Here is a tiny trained network, its code and every weight. The questions are about switching its units off for an input and a class, where a switched-off unit gives its printed mean instead of its output.

import numpy as np


def w(rows, s, z=0):
    codes = np.array(rows[::2]) - 128.0
    scale = np.full(codes.shape[1], s)
    scale[-1] = z or s
    return codes * scale


def f(y):
    return np.maximum(y, 0)


def log_softmax(a):
    a = a - a.max(-1, keepdims=True)
    return a - np.log(np.exp(a).sum(-1, keepdims=True))


def net(x, mask):
    res = np.array(x, float).reshape(1, 2) / 4 @ E
    y = f(res @ A[0][:, :-1].T + A[0][:, -1])
    res = res + np.where(mask, y, B[0][:, -1]) @ B[0][:, :-1]
    return log_softmax(res[-1] @ U[:, :-1].T + U[:, -1])


A, B = {}, {}
E = w([
[98,105,245],'x0',
[226,89,107],'x1',
],0.013)
A[0] = w([
[185,153,110,199],'neuron 0',
[182,79,102,253],'neuron 1',
[180,164,109,139],'neuron 2',
[167,157,14,148],'neuron 3',
[41,193,189,165],'neuron 4',
[40,177,155,164],'neuron 5',
[86,153,150,128],'neuron 6',
[64,173,25,147],'neuron 7',
[8,229,193,169],'neuron 8',
[108,154,196,161],'neuron 9',
[70,130,43,129],'neuron 10',
[172,112,57,176],'neuron 11',
[53,238,180,142],'neuron 12',
[92,122,233,102],'neuron 13',
[82,162,145,21],'neuron 14',
[111,154,146,25],'neuron 15',
[54,175,158,140],'neuron 16',
],0.013,0.0064)
B[0] = w([
[212,175,133,189],'neuron 0',
[220,209,113,219],'neuron 1',
[180,207,170,169],'neuron 2',
[219,103,176,229],'neuron 3',
[7,44,139,221],'neuron 4',
[41,43,85,205],'neuron 5',
[91,73,70,165],'neuron 6',
[200,171,48,200],'neuron 7',
[6,20,102,247],'neuron 8',
[177,127,178,190],'neuron 9',
[222,203,66,178],'neuron 10',
[196,212,143,209],'neuron 11',
[34,57,82,211],'neuron 12',
[163,160,192,211],'neuron 13',
[46,49,75,147],'neuron 14',
[97,74,130,133],'neuron 15',
[48,53,68,192],'neuron 16',
],0.011,0.014)
U = w([
[152,153,178,66],'0',
[152,166,74,252],'1',
[7,79,148,55],'2',
],0.014,0.0037)

Each question gives the input, the list of numbers given to net, and the class t.
The units are the neurons (one row each of A and B). Each row of codes is followed by its name. A weight is (code - 128) times the scale printed after its matrix; where a second scale follows, it is the last column's (A, B and U).
mask holds one flag per neuron, in row order. A switched-off neuron (its flag False) gives its mean, the last column of its row in B, instead of its output. The means were averaged over made-up inputs and are rounded, as every weight is.
A unit's drop is (log p(t) with every unit on - log p(t) with that unit switched off) / (log p(t) with every unit on - log p(t) with every unit switched off).
most important unit: the unit with the biggest drop
top k neurons: the k neurons with the biggest drops, biggest first
drop when u is switched off: that unit's drop, to one decimal
input [3,4], class 0: most important unit : neuron 7
input [-4,8], class 0: top 2 neurons : [neuron 3; neuron 7]
input [-3,-3], class 1: top 2 neurons : [neuron 7; neuron 10]
input [2,1], class 0: top 4 neurons : [neuron 8; neuron 12; neuron 4; neuron 5]
input [-1,-1], class 1: top 2 neurons : [neuron 8; neuron 4]
input [-4,-4], class 1: top 2 neurons : [neuron 7; neuron 10]
input [2,2], class 0: top 2 neurons : [neuron 7; neuron 8]
input [5,8], class 0: drop when neuron 3 is switched off : -0.1
input [-1,4], class 0: drop when neuron 7 is switched off : 0.4
input [5,6], class 0: drop when neuron 7 is switched off : 0.1
